Below are the code and all the weights of a small trained network. Each question names an input and a class and asks about switching units off, where a switched-off unit gives its printed mean instead of its output.

import numpy as np


def w(rows, s, z=0):
    codes = np.array(rows[::2]) - 128.0
    scale = np.full(codes.shape[1], s)
    scale[-1] = z or s
    return codes * scale


def f(y):
    return y / 2 * (1 + np.tanh(0.7978845608 * (y + 0.044715 * y**3)))


def log_softmax(a):
    a = a - a.max(-1, keepdims=True)
    return a - np.log(np.exp(a).sum(-1, keepdims=True))


def net(x, mask):
    res = np.array(x, float).reshape(1, 3) / 4 @ E
    y = f(res @ A[0][:, :-1].T + A[0][:, -1])
    res = res + np.where(mask, y, B[0][:, -1]) @ B[0][:, :-1]
    return log_softmax(res[-1] @ U[:, :-1].T + U[:, -1])


A, B = {}, {}
E = w([
[124,173,87,211,68],'x0',
[144,54,29,164,164],'x1',
[34,80,148,251,147],'x2',
],0.013)
A[0] = w([
[109,223,165,105,119,212],'N1',
[27,117,161,168,117,212],'N2',
[32,188,141,177,75,135],'N3',
[60,146,243,89,175,228],'N4',
[169,87,102,95,87,123],'N5',
[155,52,130,59,194,229],'N6',
[86,161,163,107,134,112],'N7',
[185,197,149,186,10,240],'N8',
[73,78,167,172,73,244],'N9',
[180,193,56,110,121,254],'N10',
[123,35,110,132,134,174],'N11',
[122,114,177,85,133,109],'N12',
],0.012,0.0054)
B[0] = w([
[126,141,167,129,108,217],'N1',
[78,146,151,166,133,233],'N2',
[77,123,158,105,110,217],'N3',
[146,146,247,106,151,247],'N4',
[152,118,134,68,102,158],'N5',
[244,67,152,118,128,217],'N6',
[140,151,139,120,153,164],'N7',
[95,196,111,120,82,236],'N8',
[73,151,146,177,150,223],'N9',
[146,109,86,124,12,212],'N10',
[182,99,97,194,134,182],'N11',
[194,155,132,195,171,168],'N12',
],0.012,0.015)
U = w([
[43,139,153,178,122,133],'0',
[169,89,40,201,148,126],'1',
[166,221,144,115,14,179],'2',
[141,167,96,122,169,4],'3',
[63,163,246,84,142,142],'4',
[198,104,253,127,139,223],'5',
[200,43,134,68,75,94],'6',
],0.012,0.0033)

Each question gives the input, the list of numbers given to net, and the class t.
The units are the neurons (one row each of A and B). Each row of codes is followed by its name. A weight is (code - 128) times the scale printed after its matrix; where a second scale follows, it is the last column's (A, B and U).
mask holds one flag per neuron, in row order. A switched-off neuron (its flag False) gives its mean, the last column of its row in B, instead of its output. The means were averaged over made-up inputs and are rounded, as every weight is.
A unit's drop is (log p(t) with every unit on - log p(t) with that unit switched off) / (log p(t) with every unit on - log p(t) with every unit switched off).
The circuit of an input: a set's keep is (log p(t) with only the set's units on - log p(t) with every unit switched off) / (log p(t) with every unit on - log p(t) with every unit switched off). Starting from all 12 units, units are removed one at a time, each time the one whose removal leaves the highest keep (on an exact tie, the one counted first), for as long as the keep stays at least 0.8.
units of the circuit, in order: the units of the circuit, biggest drop first
top k neurons: the k neurons with the biggest drops, biggest first
drop of u: that unit's drop, to one decimal
input [6,8,-3], class 1: units of the circuit, in order	N4
input [0,6,-1], class 6: units of the circuit, in order	N9; N2
input [5,-5,8], class 4: top 4 neurons	N3; N4; N11; N10
input [-3,-7,-7], class 5: top 3 neurons	N4; N12; N6
input [-6,5,3], class 1: units of the circuit, in order	N4; N11
input [1,8,6], class 1: top 2 neurons	N11; N4
input [4,8,-2], class 1: top 2 neurons	N4; N11
input [-7,-8,3], class 5: top 2 neurons	N12; N8
input [3,6,4], class 1: top 3 neurons	N11; N4; N8
input [5,8,-3], class 1: drop of N6	0.4
input [-2,5,6], class 1: drop of N11	0.6
input [4,2,1], class 0: drop of N6	0.4
input [1,2,-7], class 6: drop of N4	0.0
input [0,3,4], class 0: units of the circuit, in order	N6
